[[ 31 -29 -16]
 [-10 -41  -1]
 [ -1 -42  -7]
 [ 15  55 -21]
 [  6 -59  -1]
 [  1  21  20]
 [ 32  36 -61]
 [-50 -25  -9]
 [-29  -4 -39]
 [ 50  54 -65]
 [ 33  32 -45]
 [ 43  51 -48]]
->
[[ 50  54 -65]
 [ 43  51 -48]
 [ 33  32 -45]
 [ 32  36 -61]
 [ 31 -29 -16]
 [ 15  55 -21]
 [  6 -59  -1]
 [  1  21  20]
 [ -1 -42  -7]
 [-10 -41  -1]
 [-29  -4 -39]
 [-50 -25  -9]]

[[-52  25 -38 -33  22  22]
 [ -7 -19  -8 -23 -27  15]
 [-20   3 -16 -26  -1  11]
 [ 25 -25  28  15 -18  -2]
 [-46  40 -22 -23  54  13]
 [-71  21 -44 -44  27  42]
 [-17  15  -1 -18  31  11]
 [ 20   7  -3 -10  -9 -23]]
->
[[ 25 -25  28  15 -18  -2]
 [ 20   7  -3 -10  -9 -23]
 [ -7 -19  -8 -23 -27  15]
 [-17  15  -1 -18  31  11]
 [-20   3 -16 -26  -1  11]
 [-46  40 -22 -23  54  13]
 [-52  25 -38 -33  22  22]
 [-71  21 -44 -44  27  42]]

[[ 10  15  -5 -22  21 -14 -14 -23  17 -12 -35  19]
 [ 21  23  -3 -24  17  -4 -38 -21  19  -8 -64  12]
 [  7 -35 -52  -3  -4   8  -2  -8 -34   3 -32   1]
 [-29  25  -9  66 -25  22   9 -30  16  -8 -31  27]
 [  4  17 -43  17 -17  -2 -44  30   9  -7  17  20]]
->
[[ 21  23  -3 -24  17  -4 -38 -21  19  -8 -64  12]
 [ 10  15  -5 -22  21 -14 -14 -23  17 -12 -35  19]
 [  7 -35 -52  -3  -4   8  -2  -8 -34   3 -32   1]
 [  4  17 -43  17 -17  -2 -44  30   9  -7  17  20]
 [-29  25  -9  66 -25  22   9 -30  16  -8 -31  27]]

[[  3   5  -6  -3 -52  79  -3]
 [  6  41 -48  29 -58  76  15]
 [ -1  -9  30   0 -22 -26 -51]
 [  4  47 -48  -3  27 -22  -1]
 [-10 -41  23  36  28  -9 -34]
 [ -2  37 -28  29 -17   9   3]]
->
[[  6  41 -48  29 -58  76  15]
 [  4  47 -48  -3  27 -22  -1]
 [  3   5  -6  -3 -52  79  -3]
 [ -1  -9  30   0 -22 -26 -51]
 [ -2  37 -28  29 -17   9   3]
 [-10 -41  23  36  28  -9 -34]]

[[-27  20  -1 -36]
 [-19 -12 -15 -34]
 [-26  -6 -33 -38]
 [-23   3 -31 -65]
 [-25 -28 -31 -32]
 [-18 -20 -20 -70]
 [ -4  -3 -53 -63]]
->
[[ -4  -3 -53 -63]
 [-18 -20 -20 -70]
 [-19 -12 -15 -34]
 [-23   3 -31 -65]
 [-25 -28 -31 -32]
 [-26  -6 -33 -38]
 [-27  20  -1 -36]]

[[-63  76   5 -37]
 [ 52   2  38  42]
 [-22  55 -33 -22]
 [-34 -35 -15  48]
 [ 24 -52 -44  -1]
 [-26   3  36 -42]
 [-10  77  30 -10]
 [-12  -2 -58  46]
 [ 14  69  24 -76]]
->
[[ 52   2  38  42]
 [ 24 -52 -44  -1]
 [ 14  69  24 -76]
 [-10  77  30 -10]
 [-12  -2 -58  46]
 [-22  55 -33 -22]
 [-26   3  36 -42]
 [-34 -35 -15  48]
 [-63  76   5 -37]]

[[ -1  12   3  23 -13  10 -13  -8  -7 -12  -7   3  28  -7  -7]
 [ 25   4  -4  18  -9 -33 -25   2   1  -9   1  -2  80   1  -2]
 [  3  -4  -8  -8   7  11  11   2  -3  17  14  -4  10 -38   5]
 [ -7   2  -6  22  -8 -16 -21  17   0   0   1  -1 -25  10   5]
 [ 20  -7  -4 -40   7  21  15   6  -8  12  -5   1   1 -29   2]]
->
[[ 25   4  -4  18  -9 -33 -25   2   1  -9   1  -2  80   1  -2]
 [ 20  -7  -4 -40   7  21  15   6  -8  12  -5   1   1 -29   2]
 [  3  -4  -8  -8   7  11  11   2  -3  17  14  -4  10 -38   5]
 [ -1  12   3  23 -13  10 -13  -8  -7 -12  -7   3  28  -7  -7]
 [ -7   2  -6  22  -8 -16 -21  17   0   0   1  -1 -25  10   5]]

[[-51  -3 -15  -6  12]
 [-83  -2 -14  -5   4]
 [  1  -2 -11  -5  16]
 [-52  -3   0  -1 -45]
 [-35  -5 -23 -10 -46]
 [-48  -5 -22  -9 -46]
 [-65  -5 -26 -10 -27]
 [-20  -3   4   0 -42]
 [ 67  -5 -12  -7 -30]
 [-44  -2   9   2 -27]]
->
[[ 67  -5 -12  -7 -30]
 [  1  -2 -11  -5  16]
 [-20  -3   4   0 -42]
 [-35  -5 -23 -10 -46]
 [-44  -2   9   2 -27]
 [-48  -5 -22  -9 -46]
 [-51  -3 -15  -6  12]
 [-52  -3   0  -1 -45]
 [-65  -5 -26 -10 -27]
 [-83  -2 -14  -5   4]]

[[  7   0   8  -5   2  -5 -13   2  -1  -2   2]
 [ 23 -33  26  79 -56 -11  13  15   9  14 -12]
 [ 20 -23  20 -27  16 -14 -31 -15   8  23  20]]
->
[[ 23 -33  26  79 -56 -11  13  15   9  14 -12]
 [ 20 -23  20 -27  16 -14 -31 -15   8  23  20]
 [  7   0   8  -5   2  -5 -13   2  -1  -2   2]]
